Below are the code and all the weights of a small trained network. Each question names an input and a class and asks about switching units off, where a switched-off unit gives its printed mean instead of its output.

import numpy as np


def w(rows, s, z=0):
    codes = np.array(rows[::2]) - 128.0
    scale = np.full(codes.shape[1], s)
    scale[-1] = z or s
    return codes * scale


def f(y):
    return y / 2 * (1 + np.tanh(0.7978845608 * (y + 0.044715 * y**3)))


def log_softmax(a):
    a = a - a.max(-1, keepdims=True)
    return a - np.log(np.exp(a).sum(-1, keepdims=True))


def net(x, mask):
    res = np.array(x, float).reshape(1, 2) / 4 @ E
    y = f(res @ A[0][:, :-1].T + A[0][:, -1])
    res = res + np.where(mask, y, B[0][:, -1]) @ B[0][:, :-1]
    return log_softmax(res[-1] @ U[:, :-1].T + U[:, -1])


A, B = {}, {}
E = w([
[69,94,199,126,89,108,211,201,94,5],'x0',
[49,26,70,167,166,39,120,163,166,161],'x1',
],0.012)
A[0] = w([
[205,191,156,70,76,255,133,101,84,68,5],'N1',
[43,23,18,201,190,25,130,205,219,149,17],'N2',
[148,140,125,100,170,142,90,117,174,184,178],'N3',
[105,195,58,172,170,121,87,90,140,189,166],'N4',
[155,165,74,83,219,123,86,59,176,223,154],'N5',
[84,112,198,125,116,62,210,225,44,16,181],'N6',
[197,157,94,193,145,89,69,81,165,164,171],'N7',
],0.007,0.0022)
B[0] = w([
[238,38,40,205,119,184,176,103,254,112,202],'N1',
[245,79,76,210,123,148,135,57,179,60,250],'N2',
[117,109,113,8,162,132,120,174,130,109,174],'N3',
[59,187,124,90,94,164,127,105,102,142,191],'N4',
[107,207,213,88,106,126,88,130,62,182,221],'N5',
[89,203,183,72,115,169,16,202,17,188,242],'N6',
[146,175,177,111,126,121,118,118,62,188,190],'N7',
],0.009,0.016)
U = w([
[57,164,177,73,123,130,88,175,8,173,251],'0',
[205,74,94,199,121,149,139,104,225,100,5],'1',
],0.012,0.0013)

Each question gives the input, the list of numbers given to net, and the class t.
The units are the neurons (one row each of A and B). Each row of codes is followed by its name. A weight is (code - 128) times the scale printed after its matrix; where a second scale follows, it is the last column's (A, B and U).
mask holds one flag per neuron, in row order. A switched-off neuron (its flag False) gives its mean, the last column of its row in B, instead of its output. The means were averaged over made-up inputs and are rounded, as every weight is.
A unit's drop is (log p(t) with every unit on - log p(t) with that unit switched off) / (log p(t) with every unit on - log p(t) with every unit switched off).
The circuit of an input: a set's keep is (log p(t) with only the set's units on - log p(t) with every unit switched off) / (log p(t) with every unit on - log p(t) with every unit switched off). Starting from all 7 units, units are removed one at a time, each time the one whose removal leaves the highest keep (on an exact tie, the one counted first), for as long as the keep stays at least 0.8.
units of the circuit, in order: the units of the circuit, biggest drop first
k most important neurons: the k neurons with the biggest drops, biggest first
drop when u is switched off: that unit's drop, to one decimal
input [-7,-8], class 1: 2 most important neurons : (N1 N6)
input [6,-8], class 1: units of the circuit, in order : (N1)
input [3,-4], class 1: 2 most important neurons : (N1 N5)
input [-8,8], class 0: 4 most important neurons : (N5 N1 N4 N7)
input [4,-5], class 1: 2 most important neurons : (N1 N5)
input [7,-8], class 1: 2 most important neurons : (N1 N5)
input [0,-1], class 1: 2 most important neurons : (N6 N5)
input [5,7], class 1: drop when N2 is switched off : 4.4
input [-3,8], class 1: drop when N2 is switched off : 6.6
input [-7,7], class 0: drop when N1 is switched off : 6.0
